[1.161 0.179 -1.547 -0.325 -0.512 -1.389 1.876 3.007 3.372 -2.987 0.646 -0.137 -0.104 -1.799 0.314 -3.987 1.636 0.447 0.480 2.058 1.073 0.512 -1.064 1.252 -0.290 0.374 0.003 -0.633 -0.422] -> (40)
[-0.321 1.491 2.289 -2.742 -0.525 0.877 -1.038 2.688 2.101 -0.109 0.419 1.759 -0.130 0.976 -4.326 -1.287 0.525 0.476 -0.761 0.439 0.621 2.817 -1.059 0.262 3.165 -0.605 0.134 -0.118 -0.104] -> (38)
[-0.458 -0.210 0.505 0.464 0.050 -2.188 0.205 0.869 0.859 -1.142 0.465 -0.545 -0.613 -1.887 -0.728 -1.731 0.087 -0.203 -0.105 0.162 -0.391 0.032 -0.350 1.738 -0.949 -0.532 -0.514 -0.202 -0.030] -> (38)
[-0.185 1.782 3.583 -1.373 -0.083 0.818 0.127 2.633 1.292 -0.644 -0.373 1.137 2.527 -1.359 -1.498 -3.438 -0.651 0.172 -1.113 0.199 0.925 0.697 -1.724 0.187 0.341 -0.055 1.149 -0.120 -0.262] -> (40)
[0.005 0.470 2.547 -1.835 -0.088 0.885 2.800 2.312 2.934 0.696 -0.116 2.581 -1.462 3.120 -2.673 -0.277 1.651 0.947 -0.322 0.653 0.726 1.252 -0.911 -1.307 -1.541 -0.855 -0.081 -1.054 -0.893] -> (38)
[-0.558 0.334 3.243 -0.628 -0.480 0.494 -0.453 2.647 3.290 -1.483 0.823 0.839 0.690 -0.895 -0.333 -2.150 -1.087 0.654 0.462 0.511 0.823 0.517 -1.044 -0.179 -1.100 0.298 0.184 0.831 0.037] -> (38)
[0.442 -1.080 2.982 -1.511 -1.038 0.485 -0.138 0.090 2.488 -0.634 1.635 1.165 -1.497 3.182 -1.340 0.893 0.548 3.456 -0.210 1.008 1.436 1.136 0.337 -0.561 0.993 -0.440 0.004 -0.140 -1.798] -> (40)
[0.452 1.093 1.489 -0.682 -0.104 -0.905 -0.755 2.027 -2.265 -3.437 -1.021 -0.436 1.614 -3.481 -0.382 -2.364 -1.188 0.240 -0.420 1.288 1.192 -0.606 -1.619 1.276 0.391 0.354 0.604 -0.823 0.212] -> (38)
[-0.811 -1.521 6.970 -1.773 -0.482 0.204 0.522 1.876 1.049 -0.797 1.230 1.534 -0.205 -0.549 0.253 -1.503 -0.576 -0.108 0.083 0.013 0.245 1.699 0.638 0.033 -1.580 -0.002 -0.384 0.173 -0.132] -> (40)
[0.140 -0.917 4.183 -0.476 -0.629 0.231 -0.185 2.093 3.065 -0.772 1.072 1.110 -1.570 0.827 -0.854 -2.028 0.278 -0.063 -1.277 0.424 0.140 1.590 0.238 -0.447 -0.671 -0.436 -0.487 -0.587 -0.098] -> (40)
[0.055 1.425 5.552 -1.892 -0.187 -0.769 0.458 1.514 -1.079 0.053 -0.499 2.336 -1.303 0.549 -0.717 -0.336 0.865 -0.302 0.399 0.231 0.820 0.751 -0.683 -1.003 -0.074 -1.433 -0.870 -0.096 0.157] -> (38)
[-0.421 0.422 4.077 -1.140 -0.465 0.118 -0.631 1.569 1.947 -0.475 1.288 1.116 -1.035 0.996 -0.711 -1.209 1.097 0.271 0.235 0.590 0.843 0.380 -0.060 -0.151 -0.878 -0.281 -0.780 -0.043 -0.201] -> (40)
[0.119 1.977 1.665 -0.670 -0.280 -1.646 -0.595 1.457 -1.291 -2.532 -3.327 0.605 -0.746 -2.092 -1.871 -2.007 1.000 0.549 0.580 1.109 0.042 0.012 -1.043 1.690 0.074 -1.136 -0.971 0.790 -2.160] -> (40)
[-0.184 1.586 1.307 -0.812 -0.309 -0.575 0.047 2.731 0.137 -1.737 -0.607 0.957 -1.522 -1.775 -1.531 -1.670 2.071 0.268 0.710 0.805 0.208 -1.183 -1.048 0.313 -0.485 -1.108 -0.267 -0.271 -0.755] -> (40)
[-1.160 0.197 5.535 -0.598 -0.419 0.156 0.063 1.658 2.429 0.017 0.337 1.672 -0.749 1.518 0.442 -0.984 0.169 -0.640 0.675 1.174 2.045 1.204 -0.102 0.003 -0.583 0.114 -0.684 0.125 1.126] -> (40)
[-0.248 0.574 3.776 -2.269 0.223 0.742 0.095 1.794 0.771 0.006 0.107 0.989 -0.668 1.553 -0.733 -0.043 1.223 1.479 0.088 -1.491 0.419 0.828 -0.933 -0.600 0.087 -0.867 -0.583 0.336 -0.484] -> (38)
[-0.235 0.407 3.255 -1.002 -0.646 -0.855 -0.424 2.087 2.688 -1.032 2.760 1.558 0.709 -0.442 1.267 -2.786 -1.212 0.961 -0.049 0.780 1.168 0.616 -1.897 0.576 -0.072 1.299 0.474 0.054 -0.794] -> (38)
[-0.239 2.012 -1.487 -0.649 0.594 -1.619 -0.330 2.213 -0.183 -2.761 -1.137 -0.003 0.693 -3.070 -1.051 -4.001 0.431 0.498 0.273 1.761 1.210 -0.444 -1.596 0.936 0.923 -0.431 0.320 -0.476 0.478] -> (38)
[0.200 0.190 -0.291 -0.691 -0.430 -0.731 -0.077 1.625 3.120 -2.339 -1.236 0.639 -2.324 -0.330 -0.330 -2.225 0.193 -0.326 -0.375 1.418 0.796 1.342 -0.706 0.888 0.305 -0.234 -0.584 0.648 -0.459] -> (38)
[0.291 0.625 -2.031 -0.737 -0.290 -1.693 -0.329 2.461 4.274 -3.402 0.902 -0.139 -0.280 -2.669 -0.398 -4.241 0.399 0.571 -0.949 1.408 0.895 0.824 0.126 1.656 0.015 1.137 0.444 -0.046 -0.226] -> (40)
[-0.419 -0.780 3.310 -1.185 0.163 0.975 -0.047 1.085 2.391 0.025 0.521 0.471 -1.215 2.963 -0.310 0.337 -2.229 0.067 -0.196 0.414 0.770 0.246 0.338 -0.280 -0.474 -0.357 -0.748 0.096 -1.139] -> (40)
[-0.636 2.435 3.490 -1.833 -0.679 0.241 0.459 2.169 0.102 -0.381 -0.430 0.979 0.490 1.120 -1.040 0.472 0.131 0.487 -0.194 0.350 0.474 0.190 0.084 0.374 -0.106 -1.172 1.033 0.192 -0.027] -> (38)
[-0.198 0.053 4.219 -0.957 -0.567 -0.112 -0.188 1.126 2.979 0.089 1.354 1.369 -1.686 1.558 0.002 -1.288 0.707 0.555 -0.594 0.449 0.535 1.628 -0.687 0.188 -0.815 -0.057 -0.405 0.563 -0.386] -> (40)
[-0.811 2.025 -0.842 -1.730 -0.746 1.108 -0.291 2.214 1.715 -1.587 -1.693 0.771 -0.775 -0.929 -2.954 -2.084 0.672 0.153 0.978 1.789 0.396 0.204 -2.058 -0.267 1.094 -0.863 -0.913 0.432 0.540] -> (40)
[-0.466 -0.792 4.893 -0.998 -1.864 0.167 -0.380 2.001 3.185 0.262 1.109 1.010 -1.139 1.050 -0.210 -1.391 -0.184 0.020 -0.407 0.671 0.782 2.383 -0.147 -0.193 -0.638 -0.805 -1.469 -0.127 -0.264] -> (40)
[0.355 -0.497 6.105 -1.486 0.769 1.636 0.441 1.572 1.104 1.039 0.066 2.338 0.095 0.967 -0.577 -1.219 1.239 0.520 0.517 0.800 0.542 0.617 -0.289 -0.494 0.101 -0.885 -0.340 0.082 -0.014] -> (38)
[-0.294 1.411 1.806 -0.149 -0.258 -0.900 -0.055 1.925 1.857 -2.736 -0.595 0.933 -1.362 -0.335 -1.594 -2.835 1.035 0.082 -0.161 -0.259 0.007 1.290 -1.511 1.856 0.017 -0.743 -0.557 0.279 -0.259] -> (40)
[0.659 0.325 0.071 1.068 0.357 -1.620 -0.466 1.893 3.117 -3.070 0.433 -0.381 0.549 -2.791 0.100 -4.293 -1.171 0.623 -0.165 2.588 0.851 -2.007 -0.443 1.007 -1.603 0.299 0.686 0.040 -0.251] -> (40)
[0.413 0.847 7.132 -1.021 0.347 1.023 0.182 2.602 -0.411 -0.397 -0.735 1.112 -0.529 0.244 -0.463 -1.792 0.636 -0.850 -0.043 0.817 0.219 1.356 -0.762 -0.518 0.113 -0.104 -0.152 0.458 -0.014] -> (38)
[-1.012 0.571 6.306 -2.334 0.132 0.650 0.025 1.515 -0.815 -0.417 -0.654 1.889 -1.916 0.298 -0.875 -0.157 -1.066 -0.333 0.583 0.300 -0.255 0.562 -0.587 0.065 2.633 -1.054 -0.308 -0.158 -0.458] -> (38)
[-0.053 0.079 4.000 -1.547 -1.253 -0.395 -0.028 1.507 2.285 -0.157 0.264 1.559 0.045 1.133 -2.292 -1.144 -0.476 0.725 -0.132 -0.072 0.412 0.965 -0.950 0.137 0.347 0.063 -0.496 0.074 -0.730] -> (40)
[-1.270 1.614 4.344 0.292 0.453 -1.403 0.021 0.478 -3.004 -1.440 -0.999 -0.489 -1.800 -2.557 -0.443 -1.399 1.790 0.422 -0.276 1.374 0.740 1.413 -0.749 0.560 0.535 -0.842 -1.279 0.954 -1.002] -> (40)
[0.291 1.113 0.699 -0.805 -0.526 -0.221 0.470 1.880 -1.568 -2.387 -1.616 -0.122 -0.376 -1.245 -1.459 -2.484 -0.189 0.060 0.295 -0.618 0.262 -0.395 -1.015 0.408 -0.139 -0.850 -0.761 -0.307 0.166] -> (40)
[-0.549 -0.304 3.472 -0.937 -0.524 1.071 0.247 1.694 1.183 -0.230 -0.910 -0.384 -0.271 0.321 -0.271 -0.829 -0.239 -0.056 0.151 -0.081 0.157 0.560 -0.345 0.637 -0.568 0.534 -0.596 0.294 -0.508] -> (40)

[-0.993 0.187 -0.739 -0.211 -1.042 0.941 -1.941 0.476 -3.812 -0.328 0.370 -0.671 -1.102 -0.421 2.690 -2.182 -2.763 -0.948 0.508 -1.340 0.234 0.112 0.662 0.809 -1.358 0.221 -0.451 -0.501 2.226] -> <85>
[0.178 -0.187 -0.126 0.417 0.034 -1.063 0.533 0.094 -0.213 -0.085 1.171 -0.108 -0.662 -0.131 -1.208 -0.549 -0.459 -0.059 0.114 1.220 -0.037 1.247 -0.029 0.466 -0.599 2.490 0.009 -0.108 0.990] -> <85>
[-0.958 0.022 0.095 -0.404 0.049 1.027 0.264 0.567 1.140 0.131 0.061 0.283 0.102 0.080 1.326 1.379 0.202 2.236 -1.233 -0.912 -0.149 -0.359 -0.507 -0.370 1.232 -2.467 0.057 -0.014 0.295] -> <90>
[-0.592 -0.341 -0.035 0.143 -0.627 -0.515 -2.244 0.283 0.099 0.357 0.640 -0.902 -2.962 -0.275 0.814 -1.546 -1.733 2.797 1.681 -0.884 0.053 -1.327 -0.519 -0.282 -2.477 1.575 0.122 0.179 1.529] -> <91>
[1.591 0.407 -0.686 -0.613 -0.327 0.645 -0.519 0.794 4.497 0.097 0.037 1.476 0.554 0.575 2.655 -3.056 0.646 -3.063 -1.015 1.517 -0.312 0.582 0.530 -1.736 0.536 5.080 -0.734 -0.542 0.458] -> <86>
[-0.348 -0.377 -0.338 0.084 -0.378 -0.011 -0.908 0.072 -1.342 0.079 0.671 -0.207 -0.348 -0.860 -0.011 -1.524 0.079 -1.754 -0.611 -0.415 -2.570 1.075 0.038 0.384 -0.207 0.237 -0.211 -0.363 1.662] -> <85>
[-0.129 -0.707 -0.105 -0.230 -0.004 0.198 -0.915 0.143 2.010 0.021 0.023 0.487 -0.077 -0.672 -0.142 -0.738 1.093 -0.604 -0.557 -0.116 -0.142 -0.066 -0.683 -0.951 0.561 0.308 -0.714 0.247 -0.961] -> <86>
[0.114 0.419 0.007 -0.199 0.493 0.663 -2.000 -0.564 -1.144 0.182 -1.400 0.697 -0.424 0.642 1.920 -1.240 -0.210 1.443 0.425 0.187 -0.439 -1.300 1.251 -0.346 -1.516 2.053 -0.983 -0.033 -1.386] -> <90>
[0.001 -0.474 0.150 -0.487 0.127 2.693 -2.605 0.175 -0.320 -0.085 -0.489 1.536 0.690 0.012 3.448 -1.959 0.873 -1.546 -0.939 -1.861 -0.537 -0.674 -0.009 -1.119 0.444 -0.590 -0.764 0.154 -0.716] -> <86>
[0.618 -0.010 0.187 0.030 -0.430 0.711 -0.888 0.746 2.292 0.020 0.326 0.806 0.336 0.405 2.747 -2.788 -0.038 -2.643 -0.127 0.899 -0.066 0.250 0.483 -0.983 -0.611 4.122 -0.654 -0.407 0.937] -> <90>
[0.004 0.209 -0.123 -0.497 0.915 0.834 -0.091 0.151 0.028 -0.176 -0.659 0.517 0.546 0.631 1.712 -0.005 0.091 -1.477 -0.355 -0.386 -0.037 -0.023 -0.062 -0.459 0.767 -0.786 0.027 0.036 0.324] -> <90>
[-0.607 0.285 -0.838 -0.034 -0.595 0.062 -0.726 0.529 -0.343 0.277 0.771 0.089 0.531 -0.685 0.113 -1.398 -1.195 -2.528 0.060 0.327 0.251 0.515 0.345 0.082 0.061 1.968 -0.634 -0.217 1.272] -> <86>
[-0.887 0.047 -0.604 -0.330 -0.693 1.197 -0.873 -0.149 -3.970 0.041 -0.152 -0.469 0.892 -0.525 0.607 -0.486 -1.393 -1.601 -0.356 -0.670 -1.381 0.245 0.053 0.488 0.770 -1.197 -0.619 -0.440 0.886] -> <90>
[0.161 1.021 0.329 -0.281 0.208 1.223 -0.874 0.013 -1.540 -0.361 -0.913 -0.245 -0.277 1.423 2.305 -0.553 -1.878 0.889 0.030 0.108 -0.952 -0.688 0.881 0.146 -1.204 0.725 0.777 -0.388 0.767] -> <90>
